Here is a tiny trained network, its code and every weight. The questions are about switching its units off for an input and a target symbol, where a switched-off unit gives its printed mean instead of its output.

import numpy as np


def w(rows, s, z=0):
    codes = np.array(rows[::2]) - 128.0
    scale = np.full(codes.shape[1], s)
    scale[-1] = z or s
    return codes * scale


def norm(h):
    return h / np.sqrt((h * h).mean(-1, keepdims=True) + 1e-5)


def f(y):
    return np.maximum(y, 0)


def softmax(a):
    e = np.exp(a - a.max(-1, keepdims=True))
    return e / e.sum(-1, keepdims=True)


def log_softmax(a):
    a = a - a.max(-1, keepdims=True)
    return a - np.log(np.exp(a).sum(-1, keepdims=True))


def net(x, mask):
    ids = ['ΓΔΠΩαβεημτφψ'.index(c) for c in x.split()]
    T = len(ids)
    res = E[ids] + P[:T]
    u = 0
    for l in range(3):
        r = norm(res)
        for j in range(2):
            rows = slice(2 * j, 2 * j + 2)
            q, k, v = (r @ M[l][rows].T for M in (Q, K, V))
            z = softmax(np.where(np.tri(T) > 0, q @ k.T / 2**0.5, -1e9)) @ v
            o = O[l][rows]
            res = res + np.where(mask[u + j], z, o[:, -1]) @ o[:, :-1]
        u += 2
        y = f(norm(res) @ A[l][:, :-1].T + A[l][:, -1])
        res = res + np.where(mask[u : u + 4], y, B[l][:, -1]) @ B[l][:, :-1]
        u += 4
    return log_softmax(norm(res)[-1] @ U[:, :-1].T + U[:, -1])


Q, K, V, O, A, B = {}, {}, {}, {}, {}, {}
E = w([
[152,173,148,99,113,109,98,154,113],'Γ',
[125,118,94,183,153,91,128,114,7],'Δ',
[121,149,165,108,179,157,92,77,90],'Π',
[74,148,100,125,140,148,95,143,121],'Ω',
[136,116,167,181,201,126,168,70,190],'α',
[135,145,182,59,95,97,95,178,117],'β',
[120,60,124,133,156,77,67,148,115],'ε',
[109,73,194,221,131,40,140,144,119],'η',
[109,107,161,94,143,83,107,177,93],'μ',
[83,119,125,182,152,98,115,111,175],'τ',
[130,137,108,184,163,68,190,151,81],'φ',
[75,124,173,131,102,102,64,198,128],'ψ',
],0.016)
P = w([
[56,183,156,163,153,98,100,200,53],'0',
[191,65,109,96,98,186,162,169,150],'1',
[183,94,182,185,144,173,112,130,92],'2',
[124,163,118,152,189,94,128,143,117],'3',
[169,93,100,124,30,145,167,146,158],'4',
[152,127,251,183,108,172,158,98,84],'5',
[110,159,86,182,174,85,195,159,120],'6',
],0.013)
Q[0] = w([
[131,95,162,96,76,94,139,80,124],'0.h0',
[108,135,110,87,117,87,159,107,167],'0.h0',
[100,95,2,50,76,118,181,127,200],'0.h1',
[188,103,144,156,40,217,166,201,87],'0.h1',
],0.0074)
K[0] = w([
[137,90,161,151,105,105,132,76,114],'0.h0',
[94,175,193,180,101,164,66,133,99],'0.h0',
[170,118,153,207,253,113,245,171,26],'0.h1',
[143,143,104,114,62,82,158,12,104],'0.h1',
],0.0072)
V[0] = w([
[175,80,129,89,73,79,150,38,206],'0.h0',
[166,81,98,132,99,162,164,218,171],'0.h0',
[125,86,253,95,165,79,63,160,189],'0.h1',
[88,131,164,66,141,178,61,62,127],'0.h1',
],0.005)
O[0] = w([
[136,93,165,126,118,150,203,162,125,2],'0.h0',
[91,112,130,1,105,123,162,66,90,162],'0.h0',
[101,127,167,141,167,191,162,191,70,232],'0.h1',
[190,117,96,221,69,178,79,196,110,86],'0.h1',
],0.0097,0.0046)
A[0] = w([
[103,155,137,121,138,177,96,72,1,105],'0.n0',
[74,105,130,158,117,109,147,178,207,4],'0.n1',
[138,124,163,161,35,191,97,74,221,198],'0.n2',
[166,114,154,161,124,153,94,155,64,52],'0.n3',
],0.006,0.0023)
B[0] = w([
[104,88,157,236,105,81,151,130,175,253],'0.n0',
[17,197,163,151,174,138,18,94,44,145],'0.n1',
[133,103,174,177,30,130,92,141,112,163],'0.n2',
[144,149,193,218,194,254,152,93,243,203],'0.n3',
],0.0081,0.0047)
Q[1] = w([
[77,140,98,75,164,146,92,253,195],'1.h0',
[78,152,79,180,183,168,119,156,209],'1.h0',
[119,192,172,95,169,52,144,128,201],'1.h1',
[253,32,85,128,77,190,55,122,60],'1.h1',
],0.0062)
K[1] = w([
[126,95,133,43,141,153,47,206,114],'1.h0',
[67,137,82,201,137,195,140,117,197],'1.h0',
[133,190,84,99,122,1,210,204,113],'1.h1',
[200,171,51,133,107,238,24,81,49],'1.h1',
],0.0062)
V[1] = w([
[179,93,188,104,2,150,135,176,223],'1.h0',
[106,113,120,131,132,79,25,148,144],'1.h0',
[110,147,167,105,122,97,153,175,77],'1.h1',
[100,118,180,66,177,177,117,119,32],'1.h1',
],0.0048)
O[1] = w([
[108,132,10,76,221,199,210,64,46,19],'1.h0',
[164,208,164,180,244,112,197,35,159,232],'1.h0',
[101,57,176,135,223,128,158,56,2,251],'1.h1',
[210,129,18,143,79,75,78,139,130,235],'1.h1',
],0.005,0.0023)
A[1] = w([
[73,129,210,137,214,90,170,148,118,137],'1.n0',
[133,45,214,130,138,117,117,107,72,82],'1.n1',
[89,253,162,184,204,93,56,125,104,254],'1.n2',
[126,50,124,204,58,99,130,106,129,174],'1.n3',
],0.0069,0.0013)
B[1] = w([
[124,142,73,187,127,165,97,151,7,237],'1.n0',
[35,121,1,112,102,109,89,28,222,199],'1.n1',
[134,208,30,187,239,78,99,149,83,254],'1.n2',
[180,101,149,38,99,181,129,96,180,177],'1.n3',
],0.0073,0.011)
Q[2] = w([
[1,161,216,160,98,138,129,49,81],'2.h0',
[46,178,134,67,192,62,227,191,209],'2.h0',
[201,132,166,60,205,98,93,192,168],'2.h1',
[127,119,228,166,84,136,151,128,133],'2.h1',
],0.0073)
K[2] = w([
[117,187,132,136,104,139,132,97,114],'2.h0',
[40,103,127,133,182,155,51,155,93],'2.h0',
[121,159,121,141,254,186,140,102,90],'2.h1',
[153,146,142,101,88,121,108,134,192],'2.h1',
],0.0092)
V[2] = w([
[96,158,203,119,142,219,66,169,171],'2.h0',
[171,114,83,73,36,141,137,83,178],'2.h0',
[149,149,134,2,127,124,165,253,176],'2.h1',
[172,51,80,93,185,133,141,56,189],'2.h1',
],0.0084)
O[2] = w([
[164,63,120,158,62,81,107,130,80,110],'2.h0',
[160,149,54,131,79,169,138,154,87,70],'2.h0',
[161,62,128,106,210,166,10,102,169,13],'2.h1',
[156,98,162,28,136,135,126,132,74,124],'2.h1',
],0.011)
A[2] = w([
[130,77,96,98,95,166,155,152,74,105],'2.n0',
[254,120,102,97,90,86,138,91,151,210],'2.n1',
[147,166,115,106,112,79,156,118,192,9],'2.n2',
[105,70,88,153,128,88,55,188,141,110],'2.n3',
],0.0093,0.0014)
B[2] = w([
[127,109,145,162,146,105,62,155,103,254],'2.n0',
[140,180,135,138,151,128,189,89,179,203],'2.n1',
[190,98,150,105,149,111,1,81,162,181],'2.n2',
[164,172,132,101,141,196,148,130,147,223],'2.n3',
],0.013,0.003)
U = w([
[100,162,125,216,186,56,110,139,151,103],'Γ',
[210,95,111,132,205,168,51,149,152,243],'Δ',
[138,211,69,114,147,184,188,175,56,42],'Π',
[151,99,171,97,88,110,74,206,23,146],'Ω',
[178,100,155,188,41,127,148,185,165,252],'α',
[119,67,194,69,184,95,86,123,36,95],'β',
[52,168,162,92,145,211,171,163,203,123],'ε',
[115,108,197,136,120,157,246,129,110,76],'η',
[152,197,93,85,87,105,115,57,161,155],'μ',
[119,90,198,100,178,66,104,80,166,210],'τ',
[32,121,112,77,69,78,187,132,84,134],'φ',
[95,87,2,122,98,126,72,87,113,37],'ψ',
],0.0086,0.0023)

Each question gives the input, a string of symbols that net reads in full, and the target symbol t.
The units are the heads (2 rows each of Q, K, V and O) and the neurons (one row each of A and B). Each row of codes is followed by its name. A weight is (code - 128) times the scale printed after its matrix; where a second scale follows, it is the last column's (O, A, B and U).
mask holds one flag per unit, layer by layer, with each layer's heads first. A switched-off unit (its flag False) gives its mean, the last column of its rows in O or B, instead of its output. The means were averaged over made-up inputs and are rounded, as every weight is.
A unit's drop is (log p(t) with every unit on - log p(t) with that unit switched off) / (log p(t) with every unit on - log p(t) with every unit switched off).
The circuit of an input: a set's keep is (log p(t) with only the set's units on - log p(t) with every unit switched off) / (log p(t) with every unit on - log p(t) with every unit switched off). Starting from the 12 units with the biggest drops (on a tie, the unit counted first), units are removed one at a time, each time the one whose removal leaves the highest keep (on an exact tie, the one counted first), for as long as the keep stays at least 0.8.
circuit, biggest first: the units of the circuit, biggest drop first
most important unit: the unit with the biggest drop
k most important neurons: the k neurons with the biggest drops, biggest first
k most important neurons of layer l: the k neurons of layer l with the biggest drops, biggest first
heads that matter: for each layer, one digit per head in row order, 1 if its drop is at least 0.15 and else 0, layers parted by /
input τ Γ τ ψ ε Γ, target β: circuit, biggest first => [2.h1; 1.n2; 1.n0; 0.h0]
input φ Δ Ω β β Γ, target Δ: 3 most important neurons of layer 1 => [1.n0; 1.n1; 1.n2]
input η ε Δ τ β φ, target Δ: circuit, biggest first => [2.h1; 1.n0; 1.n2]
input ε φ ψ Γ η β, target φ: most important unit => 1.n1
input Γ φ ε, target ε: circuit, biggest first => [2.h0; 1.n2; 0.h0]
input α Δ Γ, target Π: 2 most important neurons => [1.n2; 1.n3]
input β τ μ, target φ: 2 most important neurons => [1.n1; 0.n1]
input η μ α, target τ: circuit, biggest first => [1.n2; 2.h1; 0.h0; 2.h0]
input α η β Ω ψ, target φ: circuit, biggest first => [1.h0; 1.n2; 0.n3]
input Δ τ ε, target φ: heads that matter => 10 / 10 / 01
input τ β Δ, target Δ: circuit, biggest first => [1.n2; 2.h1; 0.n3]
input β Δ Ω α φ ε, target ε: circuit, biggest first => [2.h0; 0.h1; 0.n3]
input Ω β ε μ Ω, target Δ: circuit, biggest first => [2.h1; 1.n2]
input β φ φ β Γ, target τ: circuit, biggest first => [0.h1; 2.n2; 2.h0]
input β Ω ε, target μ: most important unit => 0.h1
input Π τ Γ, target φ: heads that matter => 10 / 00 / 00
input η τ μ Π β β, target Δ: 2 most important neurons of layer 1 => [1.n0; 1.n2]
input Δ β Γ β φ, target τ: circuit, biggest first => [0.h1; 1.n2; 2.h1]
input ε ε ψ, target β: circuit, biggest first => [2.h1; 1.n2; 0.h0; 1.n0]
input ε α β, target Ω: heads that matter => 10 / 00 / 11
input φ Γ β ε μ, target τ: circuit, biggest first => [2.n2; 0.h1; 2.h0]
input ε β φ, target Δ: heads that matter => 10 / 00 / 01
input α Π Π, target α: heads that matter => 01 / 00 / 10
input Ω α Δ Γ β, target μ: circuit, biggest first => [0.h1; 2.n2]
input ψ ψ ε Π Δ, target μ: 2 most important neurons => [1.n0; 2.n2]
input ε μ β Ω α, target μ: heads that matter => 00 / 00 / 10
input Π Δ ψ, target Π: heads that matter => 01 / 00 / 10
input α μ τ, target τ: circuit, biggest first => [1.n2; 0.h0; 2.h1; 2.h0]
